Below are the code and all the weights of a small trained network. Each question names an input and a class and asks about switching units off, where a switched-off unit gives its printed mean instead of its output.

import numpy as np


def w(rows, s, z=0):
    codes = np.array(rows[::2]) - 128.0
    scale = np.full(codes.shape[1], s)
    scale[-1] = z or s
    return codes * scale


def f(y):
    return y / 2 * (1 + np.tanh(0.7978845608 * (y + 0.044715 * y**3)))


def log_softmax(a):
    a = a - a.max(-1, keepdims=True)
    return a - np.log(np.exp(a).sum(-1, keepdims=True))


def net(x, mask):
    res = np.array(x, float).reshape(1, 5) / 4 @ E
    y = f(res @ A[0][:, :-1].T + A[0][:, -1])
    res = res + np.where(mask, y, B[0][:, -1]) @ B[0][:, :-1]
    return log_softmax(res[-1] @ U[:, :-1].T + U[:, -1])


A, B = {}, {}
E = w([
[188,201,149],'x0',
[108,163,36],'x1',
[128,128,128],'x2',
[252,66,101],'x3',
[128,128,128],'x4',
],0.018)
A[0] = w([
[144,89,222,174],'N0',
[105,126,234,104],'N1',
[124,124,159,2],'N2',
[55,178,173,121],'N3',
[35,60,120,114],'N4',
[87,211,7,197],'N5',
[159,209,177,84],'N6',
[104,127,233,95],'N7',
[149,241,155,103],'N8',
[45,196,160,62],'N9',
],0.014,0.0053)
B[0] = w([
[79,200,48,218],'N0',
[67,159,93,207],'N1',
[116,116,107,131],'N2',
[239,124,65,222],'N3',
[105,28,235,218],'N4',
[64,223,135,248],'N5',
[113,80,195,182],'N6',
[70,173,93,205],'N7',
[76,4,225,195],'N8',
[228,88,55,225],'N9',
],0.011,0.018)
U = w([
[42,221,81,182],'0',
[249,111,59,195],'1',
[84,71,202,3],'2',
],0.019,0.0028)

Each question gives the input, the list of numbers given to net, and the class t.
The units are the neurons (one row each of A and B). Each row of codes is followed by its name. A weight is (code - 128) times the scale printed after its matrix; where a second scale follows, it is the last column's (A, B and U).
mask holds one flag per neuron, in row order. A switched-off neuron (its flag False) gives its mean, the last column of its row in B, instead of its output. The means were averaged over made-up inputs and are rounded, as every weight is.
A unit's drop is (log p(t) with every unit on - log p(t) with that unit switched off) / (log p(t) with every unit on - log p(t) with every unit switched off).
The circuit of an input: a set's keep is (log p(t) with only the set's units on - log p(t) with every unit switched off) / (log p(t) with every unit on - log p(t) with every unit switched off). Starting from all 10 units, units are removed one at a time, each time the one whose removal leaves the highest keep (on an exact tie, the one counted first), for as long as the keep stays at least 0.8.
units of the circuit, in order: the units of the circuit, biggest drop first
unit that matters most: the unit with the biggest drop
k most important neurons: the k neurons with the biggest drops, biggest first
drop when u is switched off: that unit's drop, to one decimal
input [4,-3,4,-3,-1], class 2: unit that matters most => N8
input [7,6,8,-3,4], class 2: 3 most important neurons => N8, N0, N6
input [-6,-6,7,-4,7], class 0: 2 most important neurons => N0, N7
input [7,7,-8,4,-5], class 0: 2 most important neurons => N5, N4
input [-3,-4,0,0,8], class 0: 2 most important neurons => N8, N0
input [-5,-8,8,-8,0], class 0: 3 most important neurons => N7, N1, N0
input [-6,8,-2,7,1], class 0: 2 most important neurons => N5, N9
input [3,-6,5,6,-7], class 0: 2 most important neurons => N0, N9
input [-7,6,-6,-3,1], class 2: 4 most important neurons => N4, N0, N7, N1
input [6,-6,-5,-7,-4], class 1: 4 most important neurons => N9, N3, N5, N4
input [-5,3,1,-5,-4], class 1: 3 most important neurons => N9, N3, N8
input [4,-6,-7,-8,0], class 1: 3 most important neurons => N9, N3, N5
input [-8,6,0,-3,-6], class 2: 2 most important neurons => N4, N0
input [7,5,-8,2,3], class 2: 2 most important neurons => N8, N0
input [-5,-6,2,-8,-8], class 1: units of the circuit, in order => N3
input [-6,0,-4,-3,3], class 2: drop when N4 is switched off => 1.4
input [6,1,-2,5,-7], class 2: drop when N6 is switched off => 0.1
input [-1,-8,1,2,-5], class 0: drop when N5 is switched off => 0.0
input [-7,-2,5,-4,-4], class 2: drop when N4 is switched off => 7.7
input [4,2,-3,-6,-1], class 1: units of the circuit, in order => N9
